In the rows, zero is written as 128.
Rows lie near named flat spaces through zero. A row that begins with a name and a colon came from that space; any other row is followed by the name of its block's space that it lies nearest.
j147-j468: 133, 126, 126, 97, 143, 114, 124, 162, 127, 153, 105, 138, 168, 136, 132, 138, 130, 127, 132, 163, 133, 117, 138
j247-j693: 169, 140, 123, 128, 147, 143, 137, 106, 93, 60, 112, 167, 161, 128, 117, 135, 196, 93, 94, 124, 144, 133, 133
j740-j654: 127, 144, 151, 121, 79, 157, 111, 128, 133, 111, 136, 103, 143, 132, 102, 115, 130, 144, 137, 97, 107, 150, 104
j900-j182: 170, 143, 158, 139, 120, 135, 134, 91, 107, 81, 147, 175, 128, 126, 138, 151, 138, 111, 124, 110, 137, 149, 130
j147-j468: 93, 117, 78, 167, 102, 137, 126, 97, 174, 112, 143, 83, 63, 131, 72, 101, 138, 177, 122, 51, 127, 152, 116
j247-j693: 155, 119, 145, 72, 66, 106, 128, 137, 116, 114, 105, 171, 193, 127, 136, 138, 122, 73, 96, 112, 132, 121, 147
j900-j182: 147, 124, 169, 140, 81, 121, 115, 86, 132, 107, 162, 158, 103, 112, 150, 128, 84, 117, 133, 112, 145, 124, 136
j997-j107: 129, 128, 92, 84, 121, 127, 125, 175, 153, 144, 108, 118, 173, 124, 101, 138, 131, 127, 120, 124, 108, 134, 111
j740-j654: 133, 144, 151, 163, 140, 146, 142, 98, 117, 118, 162, 129, 87, 119, 150, 136, 114, 131, 144, 121, 112, 149, 115
j997-j107: 126, 109, 116, 120, 86, 97, 126, 112, 143, 121, 112, 145, 127, 152, 102, 127, 136, 139, 111, 80, 156, 135, 156
j740-j654: 129, 124, 113, 120, 134, 123, 133, 146, 131, 131, 126, 129, 131, 121, 128, 145, 119, 108, 118, 119, 120, 121, 114
j900-j182: 114, 113, 108, 129, 138, 100, 160, 101, 132, 160, 123, 147, 110, 124, 162, 108, 123, 127, 121, 149, 132, 136, 177
j740-j654: 166, 156, 103, 129, 168, 152, 148, 102, 151, 112, 158, 160, 127, 93, 135, 135, 140, 149, 141, 156, 109, 176, 123
j147-j468: 102, 108, 113, 168, 95, 132, 127, 81, 132, 94, 142, 105, 72, 117, 116, 91, 131, 117, 101, 78, 139, 113, 132
j740-j654: 148, 145, 91, 105, 147, 137, 142, 141, 164, 139, 139, 140, 145, 106, 118, 143, 125, 148, 137, 137, 101, 167, 114
j900-j182: 135, 130, 150, 146, 110, 101, 153, 108, 118, 132, 137, 155, 96, 168, 129, 175, 117, 138, 136, 61, 131, 170, 137
j740-j654: 137, 140, 132, 125, 148, 133, 124, 122, 141, 142, 134, 137, 135, 127, 131, 121, 132, 167, 154, 166, 132, 146, 141
j247-j693: 156, 165, 175, 90, 130, 159, 113, 192, 97, 125, 114, 122, 202, 151, 115, 175, 140, 119, 150, 136, 93, 145, 77
j900-j182: 95, 114, 123, 108, 74, 128, 93, 153, 180, 167, 140, 81, 123, 109, 111, 98, 69, 158, 147, 125, 116, 111, 112
j247-j693: 96, 110, 34, 116, 143, 118, 155, 148, 172, 153, 114, 98, 115, 107, 103, 113, 135, 127, 99, 105, 103, 135, 124
j997-j107: 97, 128, 97, 141, 149, 152, 147, 143, 123, 137, 130, 81, 109, 106, 135, 110, 131, 103, 114, 127, 87, 120, 100
j997-j107: 119, 133, 136, 130, 112, 144, 115, 138, 138, 131, 141, 103, 121, 121, 120, 125, 109, 137, 139, 118, 112, 128, 103
j740-j654: 148, 128, 125, 120, 137, 131, 116, 115, 126, 104, 117, 150, 153, 122, 123, 112, 157, 129, 119, 158, 153, 118, 147
j147-j468: 146, 124, 93, 128, 140, 130, 148, 96, 134, 100, 134, 157, 126, 94, 140, 114, 144, 99, 98, 137, 129, 131, 143
j247-j693: 127, 108, 77, 136, 141, 90, 150, 135, 161, 143, 140, 147, 84, 122, 122, 173, 95, 119, 114, 78, 132, 134, 122
j997-j107: 135, 130, 89, 130, 181, 116, 168, 121, 128, 144, 124, 152, 121, 121, 148, 139, 146, 123, 121, 149, 119, 150, 147
j147-j468: 129, 125, 107, 127, 110, 131, 117, 132, 145, 107, 123, 120, 129, 134, 89, 131, 142, 139, 118, 88, 134, 134, 114
j900-j182: 139, 140, 143, 92, 128, 129, 128, 174, 118, 148, 115, 130, 175, 137, 131, 157, 120, 115, 136, 139, 106, 133, 109
j997-j107: 106, 127, 181, 142, 99, 139, 120, 106, 92, 129, 124, 107, 126, 141, 152, 88, 131, 123, 134, 145, 131, 111, 147
j900-j182: 155, 140, 131, 136, 121, 149, 112, 109, 126, 73, 131, 141, 139, 130, 96, 129, 165, 136, 120, 108, 144, 138, 117
j740-j654: 126, 131, 140, 116, 98, 136, 112, 136, 134, 125, 124, 115, 145, 134, 111, 120, 128, 138, 132, 116, 125, 130, 120
j900-j182: 142, 127, 143, 117, 126, 92, 160, 121, 107, 145, 114, 173, 137, 163, 147, 165, 133, 120, 126, 107, 134, 158, 161
j997-j107: 115, 113, 124, 126, 132, 110, 144, 122, 108, 138, 108, 134, 131, 136, 148, 116, 139, 103, 109, 138, 136, 112, 156
j147-j468: 114, 120, 197, 162, 98, 123, 132, 92, 74, 117, 137, 128, 95, 146, 171, 120, 111, 92, 125, 113, 138, 105, 143
j247-j693: 115, 125, 158, 127, 116, 118, 124, 118, 111, 146, 112, 126, 137, 155, 138, 107, 139, 147, 139, 146, 143, 127, 161
j997-j107: 118, 123, 94, 174, 205, 127, 157, 137, 135, 148, 173, 119, 47, 81, 173, 166, 70, 92, 132, 139, 103, 106, 87
j740-j654: 161, 131, 134, 123, 145, 140, 110, 132, 111, 83, 128, 153, 154, 106, 130, 138, 142, 89, 110, 151, 146, 96, 113
j247-j693: 171, 129, 137, 112, 153, 106, 125, 145, 114, 112, 120, 182, 156, 136, 133, 180, 131, 105, 123, 138, 155, 118, 129
j900-j182: 101, 111, 139, 138, 111, 119, 109, 137, 137, 151, 137, 101, 101, 122, 138, 116, 85, 127, 137, 131, 134, 94, 122
j900-j182: 125, 119, 122, 112, 79, 122, 117, 103, 170, 138, 144, 132, 124, 104, 128, 94, 96, 149, 133, 129, 131, 136, 149
j147-j468: 124, 103, 118, 135, 119, 114, 129, 108, 111, 102, 119, 140, 120, 111, 144, 107, 133, 76, 89, 128, 151, 83, 147
j740-j654: 164, 168, 137, 130, 160, 182, 128, 116, 117, 87, 146, 135, 154, 104, 125, 124, 166, 136, 140, 163, 104, 159, 102
j247-j693: 153, 122, 188, 106, 58, 110, 112, 113, 116, 116, 140, 168, 147, 125, 155, 141, 81, 93, 126, 113, 142, 116, 140
j247-j693: 129, 123, 97, 87, 132, 126, 130, 152, 132, 135, 94, 130, 183, 121, 120, 107, 157, 114, 107, 160, 126, 117, 143
j147-j468: 165, 155, 125, 118, 163, 140, 144, 136, 132, 124, 143, 158, 144, 119, 134, 167, 131, 134, 143, 142, 108, 166, 111
j997-j107: 162, 127, 124, 120, 131, 107, 111, 137, 156, 119, 141, 167, 128, 127, 112, 173, 104, 142, 138, 115, 154, 130, 119
j997-j107: 97, 133, 197, 139, 78, 155, 97, 131, 110, 143, 144, 76, 119, 129, 146, 94, 88, 132, 156, 138, 110, 105, 109
j147-j468: 120, 136, 86, 156, 181, 127, 136, 152, 164, 150, 149, 108, 77, 134, 99, 173, 114, 176, 155, 100, 116, 155, 90
j247-j693: 142, 123, 62, 132, 182, 121, 147, 138, 142, 110, 120, 145, 122, 116, 108, 152, 158, 116, 102, 119, 133, 130, 119
j147-j468: 142, 135, 142, 142, 145, 121, 152, 109, 108, 124, 138, 155, 113, 134, 152, 151, 128, 116, 130, 124, 126, 146, 137
106, 140, 37, 162, 173, 161, 174, 78, 172, 124, 149, 99, 76, 93, 110, 78, 173, 175, 121, 124, 90, 189, 135 -> j900-j182
114, 125, 115, 113, 130, 124, 131, 154, 130, 148, 110, 111, 144, 138, 119, 129, 134, 130, 126, 127, 117, 128, 125 -> j740-j654
99, 106, 51, 92, 108, 119, 115, 141, 187, 149, 94, 99, 157, 119, 78, 69, 156, 170, 110, 137, 138, 125, 156 -> j147-j468
141, 139, 124, 156, 145, 138, 132, 101, 138, 108, 153, 138, 94, 122, 122, 139, 131, 150, 139, 114, 131, 151, 120 -> j997-j107
126, 125, 134, 123, 120, 145, 117, 133, 90, 88, 97, 115, 164, 137, 113, 106, 179, 92, 96, 128, 137, 98, 126 -> j740-j654
124, 112, 135, 154, 168, 119, 137, 120, 100, 128, 143, 138, 93, 96, 185, 130, 98, 68, 114, 168, 137, 74, 130 -> j147-j468
128, 129, 96, 107, 103, 104, 144, 126, 180, 163, 132, 140, 124, 141, 104, 142, 112, 181, 144, 90, 117, 186, 144 -> j997-j107
107, 119, 130, 128, 119, 106, 142, 136, 135, 169, 131, 121, 108, 138, 144, 138, 94, 132, 138, 116, 118, 134, 135 -> j900-j182
116, 125, 98, 113, 84, 143, 143, 119, 137, 110, 124, 109, 138, 108, 114, 100, 140, 100, 94, 88, 97, 141, 120 -> j247-j693
147, 135, 129, 137, 77, 152, 131, 103, 129, 69, 157, 132, 112, 102, 114, 138, 118, 86, 100, 55, 106, 141, 90 -> j740-j654
137, 138, 140, 129, 143, 148, 117, 144, 113, 112, 131, 120, 140, 118, 129, 135, 131, 111, 129, 142, 121, 112, 101 -> j900-j182
164, 134, 96, 151, 147, 138, 115, 113, 150, 66, 146, 152, 108, 118, 82, 160, 151, 138, 116, 84, 152, 137, 98 -> j997-j107
168, 136, 134, 108, 143, 128, 120, 146, 119, 102, 126, 164, 163, 118, 129, 163, 131, 99, 120, 141, 137, 118, 113 -> j247-j693
118, 139, 156, 138, 93, 141, 127, 107, 126, 128, 136, 112, 119, 145, 121, 112, 130, 156, 144, 104, 117, 157, 131 -> j147-j468
135, 136, 150, 125, 128, 137, 131, 107, 99, 114, 109, 139, 157, 144, 135, 102, 172, 131, 125, 154, 138, 135, 158 -> j997-j107
124, 150, 165, 177, 140, 162, 129, 93, 96, 98, 143, 108, 95, 149, 123, 118, 161, 153, 146, 115, 125, 149, 118 -> j247-j693
125, 126, 129, 149, 143, 120, 144, 115, 125, 136, 145, 134, 93, 123, 148, 141, 108, 122, 132, 121, 124, 132, 128 -> j740-j654
157, 136, 183, 172, 129, 119, 130, 79, 89, 85, 146, 171, 92, 158, 141, 162, 137, 126, 135, 96, 163, 139, 139 -> j247-j693
88, 135, 140, 121, 108, 145, 130, 110, 150, 186, 134, 85, 127, 121, 148, 56, 115, 187, 165, 181, 100, 153, 160 -> j147-j468
125, 117, 111, 144, 163, 96, 141, 129, 131, 147, 120, 146, 102, 152, 127, 157, 131, 146, 133, 120, 152, 132, 146 -> j247-j693

Each name stands for a flat space through zero: a line, a plane or more. A row that begins with a name and a colon came from that space; any other row is followed by the name of the space it lies nearest, among the names in its block.
j930j327: 129, 164, 164, 159, 146, 124, 153, 117, 129, 104, 114, 156, 133, 177, 137, 112, 126, 127, 119, 123, 131, 127, 126
j570j833: 120, 130, 89, 94, 117, 126, 156, 158, 128, 119, 152, 116, 117, 146, 182, 78, 123, 181, 85, 114, 137, 132, 96
j882j216: 138, 102, 96, 101, 104, 163, 98, 131, 145, 164, 119, 144, 127, 118, 153, 163, 115, 177, 172, 140, 160, 121, 177
j390j171: 84, 122, 128, 152, 101, 101, 110, 139, 128, 90, 132, 130, 103, 84, 177, 104, 115, 104, 127, 89, 113, 66, 152
j570j833: 130, 116, 125, 146, 125, 116, 120, 113, 161, 132, 118, 156, 135, 123, 86, 146, 132, 114, 138, 115, 145, 152, 125
j930j327: 77, 146, 169, 195, 114, 103, 142, 143, 116, 101, 115, 152, 116, 96, 153, 93, 109, 128, 101, 53, 109, 88, 126
j930j327: 121, 160, 171, 131, 130, 130, 92, 152, 86, 115, 130, 82, 162, 218, 171, 81, 91, 77, 115, 161, 143, 118, 137
j813j808: 111, 139, 144, 123, 123, 127, 148, 125, 130, 107, 110, 130, 115, 124, 111, 147, 148, 156, 108, 100, 124, 171, 103
j390j171: 143, 142, 140, 108, 140, 140, 161, 119, 125, 110, 123, 142, 117, 151, 142, 126, 151, 153, 121, 145, 124, 127, 124
j813j808: 121, 71, 151, 118, 85, 151, 120, 143, 136, 160, 111, 175, 131, 73, 126, 122, 134, 150, 140, 104, 149, 79, 161
j882j216: 150, 118, 103, 142, 151, 133, 105, 140, 136, 126, 139, 152, 60, 97, 149, 146, 140, 163, 133, 139, 130, 110, 143
j843j787: 119, 69, 192, 56, 78, 145, 97, 133, 112, 86, 107, 134, 102, 91, 152, 128, 183, 81, 143, 162, 130, 47, 182
j813j808: 112, 130, 116, 105, 122, 130, 136, 133, 110, 125, 130, 90, 120, 98, 123, 147, 138, 146, 116, 116, 104, 155, 107
j843j787: 130, 133, 172, 124, 122, 148, 100, 128, 107, 112, 112, 133, 124, 155, 170, 129, 125, 107, 155, 160, 134, 77, 182
j882j216: 162, 151, 154, 177, 198, 129, 119, 162, 67, 140, 155, 105, 70, 117, 126, 108, 130, 129, 86, 155, 90, 113, 97
j882j216: 148, 128, 120, 110, 153, 136, 149, 163, 71, 160, 169, 76, 134, 123, 147, 72, 119, 127, 87, 158, 95, 99, 93
j570j833: 93, 120, 183, 116, 95, 110, 101, 121, 130, 94, 96, 106, 156, 144, 77, 143, 144, 64, 118, 110, 139, 175, 113
j843j787: 112, 91, 60, 93, 89, 147, 133, 155, 147, 167, 138, 132, 115, 71, 153, 136, 118, 222, 124, 86, 146, 143, 123
j882j216: 144, 93, 123, 113, 123, 144, 99, 122, 128, 150, 126, 131, 113, 80, 111, 164, 142, 118, 162, 152, 124, 104, 161
j930j327: 175, 83, 105, 69, 125, 141, 88, 121, 144, 160, 143, 111, 154, 149, 92, 141, 141, 77, 157, 203, 157, 135, 142
j930j327: 101, 127, 88, 103, 108, 98, 109, 130, 129, 90, 154, 81, 123, 117, 175, 107, 118, 81, 131, 134, 110, 95, 136
j882j216: 119, 153, 143, 137, 135, 135, 142, 132, 94, 148, 129, 91, 168, 148, 126, 115, 103, 121, 120, 127, 110, 139, 114
j813j808: 113, 144, 167, 137, 120, 117, 162, 93, 158, 86, 91, 169, 132, 143, 92, 155, 160, 126, 129, 99, 132, 163, 119
j930j327: 137, 155, 105, 106, 141, 136, 129, 143, 116, 126, 141, 95, 132, 188, 158, 114, 114, 154, 109, 150, 140, 165, 107
j390j171: 114, 154, 152, 146, 135, 147, 137, 117, 111, 134, 99, 123, 123, 114, 107, 180, 131, 168, 138, 104, 111, 170, 127
j570j833: 137, 120, 131, 144, 131, 98, 124, 120, 150, 120, 142, 142, 156, 156, 110, 87, 120, 58, 123, 140, 141, 107, 121
j843j787: 154, 148, 173, 95, 157, 146, 65, 142, 90, 75, 121, 92, 67, 192, 168, 151, 157, 100, 130, 210, 135, 129, 156
j882j216: 120, 125, 160, 141, 123, 107, 129, 141, 151, 88, 116, 166, 104, 156, 117, 101, 149, 126, 86, 102, 158, 151, 100
j390j171: 145, 101, 115, 101, 110, 105, 98, 123, 191, 91, 130, 169, 125, 192, 129, 103, 143, 87, 128, 154, 192, 137, 135
j570j833: 127, 112, 123, 136, 120, 141, 124, 133, 142, 156, 113, 149, 123, 103, 95, 158, 130, 171, 129, 100, 144, 167, 120
j813j808: 123, 126, 151, 74, 115, 145, 133, 159, 82, 122, 137, 79, 137, 153, 162, 90, 134, 131, 94, 151, 122, 121, 111
j390j171: 86, 123, 132, 160, 82, 146, 90, 132, 118, 168, 110, 125, 179, 107, 168, 134, 63, 126, 181, 93, 138, 78, 197
j570j833: 143, 137, 116, 116, 145, 118, 142, 149, 105, 126, 165, 101, 137, 163, 168, 59, 114, 104, 97, 159, 119, 90, 109
j570j833: 135, 103, 107, 144, 115, 121, 138, 134, 162, 154, 138, 175, 146, 127, 128, 90, 112, 137, 125, 108, 158, 105, 129
j930j327: 140, 151, 142, 133, 141, 141, 97, 138, 123, 127, 118, 122, 130, 199, 141, 133, 112, 135, 129, 152, 159, 163, 134
j843j787: 140, 113, 175, 113, 125, 147, 118, 131, 108, 127, 115, 137, 124, 129, 128, 128, 147, 113, 134, 153, 130, 97, 150
j570j833: 188, 140, 69, 165, 192, 105, 129, 93, 172, 139, 160, 157, 110, 142, 96, 145, 129, 98, 156, 176, 126, 130, 126
j570j833: 146, 104, 134, 187, 140, 125, 128, 130, 144, 184, 130, 177, 147, 96, 76, 117, 109, 121, 133, 105, 139, 112, 126
j813j808: 130, 138, 146, 128, 135, 131, 140, 141, 133, 104, 116, 152, 95, 154, 134, 123, 148, 171, 96, 115, 145, 160, 105
j882j216: 143, 96, 188, 128, 126, 140, 95, 143, 110, 144, 112, 136, 126, 121, 81, 133, 148, 95, 120, 145, 142, 129, 129
j882j216: 172, 171, 110, 156, 199, 124, 143, 116, 102, 130, 161, 108, 107, 151, 143, 121, 122, 111, 132, 183, 90, 104, 123
j882j216: 108, 115, 98, 103, 94, 126, 134, 103, 158, 124, 120, 132, 151, 108, 132, 152, 127, 128, 162, 114, 132, 125, 151
j390j171: 147, 128, 132, 129, 133, 123, 153, 133, 142, 142, 137, 150, 165, 181, 121, 77, 118, 119, 106, 136, 155, 131, 106
j813j808: 124, 107, 93, 110, 118, 115, 131, 122, 144, 122, 142, 123, 115, 85, 125, 134, 141, 123, 132, 123, 117, 118, 124
j570j833: 132, 122, 133, 119, 123, 140, 135, 151, 103, 146, 142, 121, 141, 136, 165, 83, 112, 135, 115, 137, 128, 85, 133
j930j327: 132, 113, 177, 147, 123, 121, 125, 128, 122, 134, 122, 150, 157, 137, 108, 93, 126, 72, 125, 133, 134, 87, 137
j930j327: 133, 137, 110, 94, 127, 120, 111, 142, 115, 117, 153, 80, 150, 186, 162, 88, 111, 90, 116, 168, 138, 126, 121
j390j171: 126, 111, 115, 126, 105, 137, 105, 132, 134, 160, 131, 130, 167, 138, 148, 113, 93, 114, 155, 134, 150, 97, 163
j843j787: 115, 123, 85, 102, 116, 98, 113, 117, 156, 86, 143, 107, 110, 123, 140, 134, 139, 98, 131, 133, 127, 137, 123
j843j787: 139, 166, 111, 122, 155, 126, 82, 122, 117, 79, 139, 96, 84, 177, 196, 147, 122, 105, 156, 185, 123, 108, 169
j390j171: 115, 136, 146, 140, 91, 165, 129, 122, 138, 177, 95, 161, 209, 182, 151, 124, 74, 159, 170, 109, 174, 121, 178
j843j787: 123, 116, 121, 114, 108, 125, 111, 123, 147, 121, 124, 134, 142, 142, 136, 127, 123, 110, 144, 133, 149, 123, 147
j390j171: 131, 82, 75, 84, 87, 139, 96, 136, 163, 164, 136, 130, 155, 124, 133, 132, 111, 139, 153, 134, 172, 135, 149
j813j808: 113, 135, 162, 139, 116, 122, 144, 117, 138, 115, 106, 148, 150, 145, 106, 126, 133, 118, 122, 105, 136, 145, 121
j930j327: 134, 141, 92, 105, 138, 125, 161, 122, 134, 120, 144, 116, 123, 135, 141, 122, 136, 155, 116, 132, 117, 144, 105
j390j171: 97, 155, 167, 165, 119, 126, 127, 119, 125, 99, 99, 148, 124, 136, 148, 139, 119, 130, 139, 96, 125, 116, 153
j813j808: 129, 145, 127, 109, 138, 121, 146, 117, 132, 93, 127, 119, 111, 145, 130, 136, 152, 130, 117, 137, 119, 150, 111
j843j787: 124, 113, 98, 123, 108, 135, 130, 132, 150, 158, 128, 143, 149, 123, 128, 127, 110, 158, 137, 109, 151, 138, 132
j813j808: 119, 142, 102, 114, 132, 95, 132, 145, 121, 109, 162, 78, 147, 167, 142, 72, 112, 86, 86, 135, 124, 143, 82
j843j787: 83, 125, 129, 116, 82, 131, 103, 143, 129, 103, 113, 122, 123, 124, 187, 125, 110, 147, 136, 96, 143, 109, 160
128, 93, 113, 161, 116, 140, 105, 148, 143, 174, 125, 169, 108, 70, 119, 140, 112, 173, 138, 92, 147, 114, 146 -> j813j808
131, 133, 105, 98, 124, 129, 84, 164, 110, 134, 151, 72, 143, 194, 166, 93, 96, 114, 108, 161, 157, 152, 117 -> j930j327
140, 119, 98, 84, 132, 116, 145, 113, 149, 85, 142, 131, 88, 115, 142, 135, 171, 128, 126, 151, 117, 119, 122 -> j813j808
122, 142, 168, 142, 127, 118, 107, 120, 118, 102, 120, 124, 147, 168, 143, 110, 118, 64, 140, 149, 131, 95, 155 -> j930j327
88, 118, 173, 91, 77, 163, 105, 124, 113, 113, 77, 120, 129, 110, 140, 186, 142, 158, 158, 108, 136, 142, 171 -> j570j833
136, 132, 142, 131, 121, 134, 130, 124, 139, 132, 123, 152, 161, 178, 147, 100, 111, 114, 139, 141, 155, 105, 150 -> j390j171
125, 123, 154, 118, 116, 131, 135, 130, 125, 121, 120, 136, 144, 147, 131, 109, 132, 116, 122, 130, 137, 116, 131 -> j813j808
137, 105, 161, 125, 114, 163, 115, 152, 93, 179, 125, 132, 156, 122, 147, 102, 106, 134, 139, 142, 137, 73, 162 -> j570j833
121, 157, 150, 154, 143, 128, 192, 123, 117, 122, 122, 151, 131, 127, 130, 107, 133, 164, 101, 96, 105, 124, 101 -> j930j327
125, 87, 151, 133, 114, 143, 87, 170, 119, 142, 118, 148, 76, 82, 121, 135, 142, 165, 106, 106, 148, 128, 129 -> j882j216
173, 106, 106, 94, 134, 151, 105, 125, 126, 176, 148, 116, 168, 163, 131, 118, 111, 99, 162, 198, 149, 101, 158 -> j390j171
135, 116, 129, 122, 125, 132, 121, 161, 135, 124, 132, 153, 98, 151, 153, 95, 132, 169, 93, 121, 162, 135, 113 -> j882j216
117, 160, 141, 177, 138, 120, 140, 125, 129, 142, 119, 134, 163, 163, 111, 117, 95, 129, 119, 98, 135, 160, 110 -> j843j787
123, 152, 94, 153, 146, 121, 159, 112, 138, 111, 135, 146, 90, 93, 157, 145, 131, 171, 137, 106, 99, 110, 134 -> j570j833
152, 121, 121, 99, 141, 155, 164, 112, 117, 159, 126, 123, 135, 99, 96, 161, 152, 162, 139, 145, 105, 143, 119 -> j930j327
99, 129, 130, 129, 108, 107, 153, 135, 144, 82, 128, 153, 104, 119, 166, 93, 139, 143, 101, 89, 129, 103, 119 -> j390j171
119, 147, 131, 133, 137, 128, 122, 137, 109, 108, 129, 109, 101, 128, 155, 132, 128, 141, 119, 127, 114, 128, 128 -> j843j787
140, 118, 141, 97, 127, 163, 110, 142, 85, 171, 126, 82, 149, 121, 115, 148, 123, 134, 137, 159, 119, 139, 134 -> j930j327
145, 115, 123, 94, 130, 150, 115, 102, 123, 140, 120, 110, 129, 101, 105, 186, 149, 117, 173, 167, 112, 129, 157 -> j930j327
120, 123, 102, 104, 120, 134, 117, 158, 105, 147, 147, 83, 131, 125, 148, 112, 111, 148, 107, 128, 126, 143, 109 -> j930j327
108, 104, 137, 115, 90, 124, 122, 130, 149, 130, 114, 141, 157, 130, 113, 119, 125, 118, 127, 103, 155, 139, 129 -> j843j787
117, 128, 116, 108, 128, 124, 124, 141, 114, 101, 136, 103, 83, 100, 151, 136, 147, 147, 111, 125, 108, 130, 117 -> j843j787
108, 147, 160, 164, 123, 104, 155, 104, 167, 94, 97, 176, 140, 155, 86, 134, 140, 123, 114, 80, 146, 175, 104 -> j813j808
141, 134, 152, 153, 138, 147, 110, 160, 121, 160, 117, 147, 132, 178, 118, 113, 107, 168, 102, 120, 171, 173, 110 -> j930j327
127, 124, 93, 102, 131, 145, 119, 112, 101, 151, 137, 74, 124, 62, 126, 184, 130, 129, 169, 150, 80, 117, 151 -> j813j808
136, 137, 152, 127, 132, 124, 136, 129, 132, 119, 124, 137, 148, 180, 121, 102, 129, 112, 110, 138, 147, 142, 113 -> j882j216
115, 152, 108, 148, 137, 126, 135, 129, 117, 122, 136, 118, 112, 115, 167, 129, 110, 152, 134, 114, 107, 109, 138 -> j843j787
133, 124, 113, 119, 127, 149, 134, 132, 111, 171, 131, 108, 149, 109, 119, 143, 115, 154, 139, 130, 119, 138, 128 -> j390j171
138, 143, 126, 88, 134, 151, 107, 137, 89, 140, 135, 65, 147, 166, 148, 137, 116, 121, 137, 176, 122, 144, 134 -> j930j327
